Each row of numbers stands for one thing and depends on some of the facts below. Use the named rows to name the rest.

How the things are related:
rogrum {ξ=e, θ=k, λ=dredris}
koplu {ξ=c, θ=g, λ=tostis}
klopum {ξ=d, θ=f, λ=flavosko}
tradri {ξ=a, θ=i, λ=skufas}
mubo {ω=kebrar, ξ=c, θ=f}
sketral {ω=peflir, ξ=b, θ=j}
plukla {ω=gifis, ξ=c, θ=g}
rikastas {ω=flidumos, ξ=c, θ=f, λ=tralalur}
libo {ω=rigim, ξ=d, θ=j}
truplak {ω=dravi, ξ=a, θ=h, λ=tronistum}
setren {ω=ruve, ξ=d, θ=f, λ=sugrum}
tridro {ω=plitovus, ξ=c, θ=h}
detis {ω=furibrem, ξ=d, θ=f}
feklok {ω=pleflon, ξ=a, θ=k}
skidril {ω=potrumis, ξ=a, θ=i, λ=trime}
pato {ω=vuflon, ξ=a, θ=g}
foteklom {ξ=e, θ=f, λ=tralas}
bili {ω=tralas, ξ=c, θ=f, λ=befo}
feflabru {ξ=e, θ=k}
vuflon {ω=skubrik, ξ=d, θ=h, λ=zuti}
flisal {ω=mubo, ξ=c, θ=k, λ=doskis}
kogra {ξ=c, θ=f}
zozu {ξ=c, θ=f, λ=rono}
flavosko {ω=fibem, ξ=a, θ=g, λ=platol}
tuvim {ξ=e, θ=g, λ=gaklelik}
potrumis {ω=lolo, ξ=c, θ=f, λ=kuni}
plagrol {ω=begabo, ξ=b, θ=k}
tutinar {ξ=c, θ=f, λ=drobu}
zuzil {ξ=a, θ=h, λ=braskon}
giklu {ξ=b, θ=h, λ=vukim}
difler {ξ=a, θ=f, λ=detis}
tubrabri {ω=famus, ξ=b, θ=j, λ=rikastas}
neklunul {ξ=c, θ=f, λ=foteklom}
klokir {ξ=a, θ=g, λ=tutinar}
bretur {ξ=a, θ=f}
monam {ω=tubrabri, ξ=a, θ=g, λ=floskom}
doskis {ξ=d, θ=g, λ=kloselas}
klodro {ξ=a, θ=f, λ=lebir}
skofli {ξ=c, θ=f, λ=kubok}
lopom {ω=nubro, ξ=b, θ=f}
brezi {ω=brople, ξ=b, θ=j, λ=lopom}
pleflon {ω=kestok, ξ=a, θ=i}
tagrum {ω=drekla, ξ=a, θ=g, λ=truplak}
dredris {ξ=a, θ=h, λ=klodro}
brople {ω=lopom, ξ=c, θ=i}
pitu {ξ=c, θ=j, λ=brimem}
stepigi {ξ=d, θ=g, λ=trifol}
meplir {ω=skito, ξ=a, θ=i, λ=breril}
kori {ω=kili, ξ=c, θ=g, λ=stasak}
stupli {ω=truplak, ξ=e, θ=g}
sapok {ω=feklok, ξ=e, θ=i, λ=skofli}
plotrum {ξ=e, θ=f, λ=vuflon}
skubrik {ω=bitik, ξ=c, θ=f, λ=muka}
zikas {ξ=e, θ=f}
nostos {ξ=c, θ=i, λ=fogon}
kili {ω=vastik, ξ=a, θ=h, λ=fafar}
bebrel {ξ=b, θ=f, λ=vela}
stasak {ξ=c, θ=i, λ=klidron}
pududrur {ξ=e, θ=f, λ=flisal}
nubro {ω=ligabul, ξ=b, θ=f, λ=klokir}
befo {ξ=e, θ=f, λ=difler}
dezi {ξ=d, θ=h, λ=zedror}
pluskas {ξ=b, θ=k, λ=lolo}
nubes {ξ=a, θ=f, λ=tagrum}
tronistum {ξ=a, θ=g, λ=begabo}
klenalir {ξ=c, θ=h}
ziklaklak {ω=tridro, ξ=a, θ=f}
plabrok {ω=batras, ξ=e, θ=j}
muka {ξ=d, θ=h, λ=bretur}
stigos {ξ=d, θ=f, λ=grimil}
lebir {ω=rikastas, ξ=b, θ=i, λ=ligabul}
bizol {ω=sapok, ξ=b, θ=g}
kavo {ξ=c, θ=f, λ=nozer}
vastik {ω=fafar, ξ=b, θ=g, λ=skidril}
stutroze {ξ=a, θ=g, λ=pududrur}
drada {ω=suluk, ξ=a, θ=f}
peflir {ω=kloselas, ξ=e, θ=f}
nozer {ξ=a, θ=f, λ=rogrum}
zuti {ξ=d, θ=h}
dravi {ω=brezi, ξ=d, θ=f}
stofi {ξ=d, θ=f, λ=ziklaklak}
platol {ξ=c, θ=j, λ=kori}
faloklek {ξ=c, θ=f, λ=ziple}
gido {ξ=a, θ=f, λ=resa}
klidron {ξ=a, θ=f, λ=pluskas}
drekla {ω=plabrok, ξ=d, θ=f}
gofliplol {ξ=d, θ=f, λ=neklunul}
kubok {ξ=a, θ=f, λ=drudam}
kligrol {ξ=c, θ=g, λ=faloklek}
gratristok {ξ=c, θ=f}
kebrar {ω=tagrum, ξ=d, θ=g}
resa {ω=fogi, ξ=c, θ=f, λ=klestuk}
nafler {ξ=b, θ=i, λ=vodrero}
sisak {ω=monam, ξ=d, θ=g, λ=klopum}
fafar {ω=resa, ξ=d, θ=f, λ=gratristok}
brimem {ξ=a, θ=f, λ=gita}
gikloflus {ξ=a, θ=k}
skufas {ξ=e, θ=f, λ=bili}
trifol {ξ=b, θ=i, λ=nupos}
vukim {ξ=d, θ=j, λ=plugruso}
vela {ξ=a, θ=f, λ=semam}
flagre {ω=neflar, ξ=d, θ=h, λ=nagu}
lustal {ξ=b, θ=h}
drudam {ω=bili, ξ=c, θ=f, λ=bizol}
skito {ω=plagrol, ξ=b, θ=i, λ=plitovus}
movir {ξ=a, θ=h, λ=vastik}
plugruso {ξ=a, θ=h, λ=mutam}
mutam {ω=skidril, ξ=d, θ=f, λ=skubrik}
gifis {ω=kori, ξ=d, θ=f}
zedror {ω=libo, ξ=a, θ=h}
fogon {ξ=a, θ=k}
rumos {ξ=a, θ=g, λ=nubro}
fogi {ω=pato, ξ=d, θ=f}
rigim {ω=mutam, ξ=b, θ=f}
drobu {ξ=b, θ=g, λ=sodisto}
ziple {ω=tostis, ξ=b, θ=f, λ=buklun}
buklun {ω=flagre, ξ=d, θ=i, λ=koplu}
ketuk {ξ=a, θ=g, λ=redrutra}
grimil {ξ=a, θ=j}
flidumos {ω=detis, ξ=b, θ=f}
grezam {ξ=b, θ=f, λ=kili}
furibrem {ω=flagim, ξ=a, θ=f}
kestok {ω=brimem, ξ=c, θ=f}
tralalur {ξ=d, θ=g, λ=totis}
redrutra {ξ=c, θ=g, λ=stutroze}
zituk {ξ=c, θ=f, λ=pitu}
begabo {ω=lebir, ξ=e, θ=f, λ=plotrum}
tralas {ω=zedror, ξ=e, θ=f, λ=meplir}
gazar {ξ=b, θ=k, λ=flagre}
klestuk {ξ=c, θ=f, λ=gazar}
nestur {ω=ziple, ξ=a, θ=f, λ=sapok}
kloselas {ω=pobro, ξ=d, θ=f, λ=tubrabri}
dobreskur {ω=zituk, ξ=a, θ=f}
nagu {ξ=b, θ=f, λ=peplebrul}
vodrero {ω=nupos, ξ=c, θ=f, λ=zozu}
semam {ξ=d, θ=i, λ=klenalir}
famus {ω=drudam, ξ=a, θ=f}
nupos {ω=bufik, ξ=d, θ=j, λ=ruve}
fupla {ω=ziklaklak, ξ=a, θ=f}
fibem {ω=vela, ξ=c, θ=g}
klunem {ξ=d, θ=h, λ=sirodral}
broma {ξ=c, θ=f, λ=bitik}
kuni {ω=setren, ξ=a, θ=i}
ligabul {ω=bizol, ξ=e, θ=i, λ=mukel}
broklam {ω=mukel, ξ=a, θ=g}
ruve {ω=tralalur, ξ=d, θ=i, λ=tuvim}
peplebrul {ω=flisal, ξ=b, θ=f, λ=skito}
neflar {ω=kuni, ξ=d, θ=k, λ=zikas}
batras {ω=fupla, ξ=a, θ=h}
lezem {ξ=e, θ=g, λ=klunem}
tostis {ω=peplebrul, ξ=a, θ=h, λ=ketuk}
bufik {ω=broklam, ξ=a, θ=f}
totis {ξ=b, θ=g, λ=gikloflus}
trime {ξ=a, θ=g, λ=nubes}
drabe {ω=sketral, ξ=c, θ=h}
babri {ξ=a, θ=i, λ=rumos}
flagim {ω=nestur, ξ=a, θ=h}
gaklelik {ξ=a, θ=h, λ=zuzil}
lolo {ω=floskom, ξ=d, θ=h, λ=monam}
rero {ω=sisak, ξ=a, θ=k}
breril {ξ=e, θ=f, λ=broma}
bitik {ω=rero, ξ=e, θ=k, λ=kligrol}
gita {ξ=a, θ=f, λ=stofi}
klasim {ξ=b, θ=g, λ=setren}
rono {ξ=a, θ=j, λ=sisak}
sodisto {ξ=c, θ=g, λ=bebrel}
braskon {ξ=a, θ=f, λ=stigos}
sugrum {ξ=e, θ=f, λ=lezem}
suluk {ω=stupli, ξ=c, θ=f, λ=grezam}
floskom {ω=vodrero, ξ=b, θ=h, λ=suluk}
plitovus {ω=drabe, ξ=b, θ=i}
mukel {ω=flavosko, ξ=a, θ=k, λ=brezi}
pobro {ω=plukla, ξ=d, θ=f}
sirodral {ξ=e, θ=f, λ=nostos}

Some rows with their names:
-.02	-.04	-.07	.02	.00	.21	.01	-.03	.03	.03	.02	-.03	-.01	-.02	.06	.07	-.05	.19	-.02	.13	.01	-.11	-.04	-.19	.06	-.07: skofli
.17	.03	-.10	-.05	.05	.05	.07	.05	-.11	.10	.18	.34	-.01	.03	-.03	-.01	.26	.08	.24	.01	-.01	.02	.12	.08	.09	-.13: brople
-.06	.11	.05	.08	.27	.19	.11	.27	-.11	-.03	-.01	-.04	-.13	-.11	-.16	-.02	-.16	-.14	.01	-.11	.00	.11	.01	-.07	-.09	-.02: brezi
-.09	-.02	-.18	.04	-.07	.08	.10	-.04	-.10	.28	.05	-.04	-.08	-.01	.00	.01	.02	.22	-.11	.17	.04	-.05	.05	-.29	-.26	-.13: zozu
.31	-.08	.02	-.31	-.23	-.16	-.01	-.25	-.04	.24	.07	.39	.49	.11	.00	-.11	-.25	.06	.29	-.13	.18	-.04	.11	.50	.26	-.11: kligrol
-.19	-.15	-.12	.05	-.03	-.18	.14	-.02	.17	-.19	-.16	-.08	-.24	-.07	.24	.09	.16	-.03	-.19	.15	-.14	.16	-.07	-.30	.09	.26: rero
-.09	-.06	.11	.01	-.05	-.12	.15	.00	.16	-.10	-.13	-.17	.02	.04	.26	.06	.10	.01	-.14	.07	-.04	.13	-.01	-.19	.03	.06: gita
.05	.00	.18	-.09	-.17	-.32	.07	-.07	.08	.00	-.03	.05	.09	.12	.17	.06	.29	-.07	.00	-.06	-.06	.17	.13	.11	.06	-.04: tradri
-.16	.01	.23	.02	.11	-.01	.12	-.02	.03	-.29	-.11	.00	-.11	.17	.21	-.04	.05	-.16	-.21	.09	-.24	.12	.03	-.32	-.06	.04: flagim
-.15	.01	.01	.13	.01	.10	-.06	.16	-.02	.04	-.05	-.28	-.04	-.16	-.10	.03	-.21	-.02	-.08	-.08	.07	.03	-.05	-.06	-.02	.03: bebrel
-.09	-.05	.12	.01	-.04	-.13	.15	.02	.16	-.10	-.12	-.16	.02	.04	.25	.06	.11	.01	-.14	.06	-.02	.12	.00	-.20	.04	.06: vela
-.04	.03	.00	.04	.20	.27	-.03	.01	-.09	-.14	-.07	.03	-.18	.01	-.19	.07	-.10	-.05	-.09	.03	-.10	-.06	-.03	-.21	-.12	.01: flagre
-.21	-.07	-.22	.18	.00	.32	-.13	.08	-.09	.01	-.01	-.18	-.16	-.21	-.12	.14	-.14	.15	-.07	.07	.00	-.08	-.07	-.29	.10	.02: feflabru
-.10	-.04	.11	.13	.03	-.16	.15	-.09	.09	-.14	-.08	-.04	.00	.06	.27	-.05	.15	-.11	-.10	.06	-.09	.07	-.08	-.16	-.03	.14: ziklaklak
.36	.07	-.03	-.09	-.14	-.26	-.03	-.25	-.01	.35	.28	.42	.25	.08	-.05	-.13	.17	.00	.34	-.10	.15	-.15	.04	.59	-.04	-.10: plukla
-.09	-.05	.11	.02	-.03	-.13	.16	.02	.15	-.10	-.12	-.16	.02	.04	.26	.06	.12	.02	-.14	.07	-.03	.12	-.01	-.20	.04	.06: nozer
.09	.00	.09	-.07	-.05	-.33	.15	.01	.04	-.05	.02	.20	.02	.11	.16	-.03	.37	-.12	.07	-.04	-.09	.21	.12	.11	.05	.03: pleflon
-.13	-.01	-.12	-.01	.05	-.01	-.11	.20	.00	-.06	-.01	-.18	-.16	-.13	-.17	-.08	-.30	-.05	-.10	.00	.02	.02	-.04	-.03	-.04	.14: rigim
-.03	-.04	-.07	.07	.04	.18	-.07	.06	-.05	.01	-.07	-.16	.01	-.04	-.10	.08	-.04	.09	-.05	.00	.08	-.10	-.06	-.14	-.02	.00: stigos
-.11	.02	.23	-.02	.05	.00	.16	-.02	.14	-.19	-.18	-.11	-.11	.08	.19	.15	.05	-.08	-.21	.06	-.16	.15	.04	-.29	-.01	-.02: zuzil
-.32	.00	-.18	-.03	-.01	.15	.07	-.07	.13	-.31	-.32	-.34	-.22	-.01	.44	.00	.46	.10	-.11	.10	-.28	.12	-.09	-.17	.17	-.02: gikloflus

Which thing is each row?
No name comes twice in this set of rows, the named rows included.
-.08	-.18	-.09	-.14	.05	.29	.06	-.25	-.01	.05	-.19	.07	.10	.06	.14	.01	-.38	.09	-.08	.10	.08	-.04	-.03	-.20	.36	.01 -> broma
.35	.06	-.02	-.19	-.15	-.28	-.09	-.11	-.02	.26	.31	.38	.26	.14	-.07	-.19	.13	.06	.32	-.05	.14	-.13	.11	.54	.01	-.13 -> fibem
-.02	.04	.06	.00	.10	.35	.01	-.08	.03	-.07	-.03	.02	-.14	.02	.00	.17	-.11	.09	-.09	.14	-.11	-.08	.02	-.29	.01	-.15 -> klenalir
-.21	-.15	-.08	.07	-.02	-.16	.11	.07	.11	-.24	-.12	-.09	-.20	-.01	.25	.03	.20	-.01	-.19	.16	-.15	.16	-.02	-.38	.09	.21 -> mukel
.43	.04	.27	-.13	-.17	-.72	-.05	.00	.29	.12	.33	.24	.22	.18	.04	-.05	.34	-.13	.20	-.09	.19	.01	.10	.57	.05	.09 -> monam
-.08	-.07	.01	-.06	.01	-.19	.13	.06	.14	-.20	-.08	-.05	-.07	.08	.22	-.07	.07	-.03	-.14	.12	-.08	.12	.00	-.19	.00	.16 -> bufik
-.14	-.16	-.28	-.22	.17	.31	-.14	-.22	-.05	.11	-.14	.04	-.10	.06	-.12	-.14	-.47	-.01	-.13	.06	.14	-.06	-.05	-.04	.35	.11 -> tralas
-.09	.08	-.03	.03	-.19	-.22	-.07	.08	-.20	.35	.10	-.09	-.03	-.08	-.25	-.01	.06	-.07	-.04	-.17	.07	.15	.16	.16	-.28	-.11 -> nafler
-.20	-.13	-.10	.13	.07	-.09	.24	.14	.06	-.21	-.13	-.06	-.18	-.05	.29	.05	.27	.00	-.10	.12	-.13	.22	-.03	-.40	.12	.18 -> feklok
.04	.03	-.01	-.08	.16	.17	-.08	.07	-.06	-.13	-.02	.04	-.13	.06	-.23	.00	-.16	-.03	-.08	.04	-.04	-.08	.02	-.09	-.13	.00 -> nupos
-.04	-.16	.07	-.26	-.01	-.26	.09	-.35	.03	.03	-.18	.23	.12	.28	.23	-.12	.10	-.23	-.07	-.07	-.01	.24	.10	.14	.38	.10 -> meplir
-.04	-.04	.17	.11	-.04	-.21	.13	.08	.18	-.04	-.01	-.18	-.01	.05	.21	.11	.19	.00	-.15	.08	.04	.08	.01	-.24	-.03	.06 -> klidron
-.10	.07	-.21	.01	-.04	.41	-.06	.12	-.09	-.20	-.13	-.15	-.02	-.27	-.07	.02	-.28	.19	.13	-.01	-.14	-.10	-.13	.00	-.04	-.10 -> pududrur
.10	.25	-.08	-.23	-.13	-.10	-.20	-.02	-.05	.18	.06	-.12	.19	.01	-.05	-.27	.25	-.02	.31	-.31	.06	-.01	.04	.85	.00	-.24 -> totis
-.07	-.01	.11	-.14	.08	-.09	.11	-.01	.18	-.28	-.15	.00	-.23	.11	.13	.05	-.02	-.10	-.23	.14	-.22	.15	.04	-.26	-.04	.10 -> zedror

The same things again, as new rows of numbers:
Named rows:
.00	.06	-.20	-.25	.06	.06	-.01	-.13	.17	-.09	-.01	.12	-.06: klidron
.02	.08	-.13	-.23	.04	.08	-.03	-.10	.06	-.01	-.09	.14	-.07: nubes
-.12	.20	-.25	-.11	-.01	-.11	.06	.10	.01	-.06	-.17	.06	.01: skidril
-.01	.12	-.18	-.18	-.06	-.08	.11	.12	.04	-.01	-.13	.01	-.09: kuni
.20	.07	.08	.13	-.13	-.16	.01	.21	-.05	-.32	.46	.03	.17: pluskas
.07	.08	-.13	.00	-.08	.30	-.03	.00	-.08	.12	-.11	.22	-.22: ziple
.03	.06	-.18	-.14	-.01	.23	.01	-.11	.00	-.06	-.07	.06	-.05: bebrel
.28	-.08	.04	.05	-.07	.00	-.09	.22	-.14	-.12	.30	.09	.16: sketral
-.06	-.18	.59	.37	.05	.15	-.23	-.18	-.07	.12	.07	-.03	.10: koplu
-.10	-.35	.47	.27	.12	.15	-.21	-.14	.06	.09	.20	-.07	.23: plukla
-.11	-.15	.62	.38	.09	-.09	-.20	.25	-.25	.07	.29	-.34	.02: flisal
-.29	-.26	.26	.18	-.07	.00	.18	-.09	.13	.06	-.25	-.37	-.08: brople
-.31	-.24	.23	.18	.09	.19	-.06	-.24	.15	.12	-.16	-.20	-.04: klestuk
-.37	-.18	.18	.23	.13	.17	-.11	-.24	.13	.11	-.21	-.17	.11: bili
-.09	.02	-.21	.03	-.13	-.38	.28	.40	.01	.04	-.17	-.22	-.07: klunem
-.12	-.16	-.17	-.20	.18	-.05	.04	-.26	-.05	-.03	-.03	.13	-.08: klopum
.00	-.03	-.11	-.19	.10	.09	-.02	-.10	.10	.16	-.09	.08	.11: fogi
.31	.05	.12	.35	-.20	-.15	.11	.19	-.25	.08	.26	.24	.33: bitik
.27	.07	.10	.21	-.07	-.21	.06	.14	-.23	-.12	.41	.00	.17: feflabru
.09	.06	-.21	-.07	.06	.16	.05	-.20	.00	.06	-.02	-.01	-.04: plotrum
.35	.04	.14	.02	.00	.05	-.02	-.26	-.12	-.09	.26	.08	.08: stupli

Name these rows:
No name comes twice in this set of rows, the named rows included.
.02	.04	-.21	-.10	.02	.26	-.07	-.04	.00	-.01	.02	.09	-.21 -> peplebrul
.18	.08	.14	.02	-.07	-.27	-.04	.27	-.15	-.15	.33	.16	.31 -> rero
-.05	.16	-.22	-.08	.03	.20	-.04	-.13	-.03	-.08	-.13	.09	.06 -> rigim
-.07	-.15	.60	.28	.12	.16	-.27	-.16	-.12	.10	.09	-.15	.10 -> redrutra
.08	.18	-.21	-.10	-.07	.27	-.03	-.09	.32	-.11	.03	-.04	-.01 -> grezam
-.25	-.25	.30	.14	.04	.17	.01	-.29	.16	.08	-.20	-.23	-.07 -> kestok
.21	.00	.15	.10	.02	-.24	-.10	.08	-.07	-.09	.23	.08	.10 -> vukim
.31	-.04	-.01	.16	.00	-.08	-.06	.13	-.16	-.03	.36	.03	.04 -> plabrok
.17	.05	.24	.13	-.04	-.32	.00	.16	-.13	-.11	.35	.08	.13 -> neflar
-.41	-.13	.18	.28	.13	.16	-.11	-.27	.10	.07	-.23	-.16	.04 -> potrumis
-.01	-.02	-.11	-.14	.11	.09	-.07	-.07	.09	.17	-.01	.09	-.15 -> drekla
-.10	.15	-.12	-.07	.12	.02	-.08	-.18	.05	.05	-.14	.09	.03 -> mutam
-.12	-.24	.49	.33	.11	.10	-.21	-.24	.05	-.02	.18	-.09	.12 -> sodisto
.14	.11	.11	.15	.05	-.26	-.14	.05	-.10	-.11	.18	.11	.21 -> libo

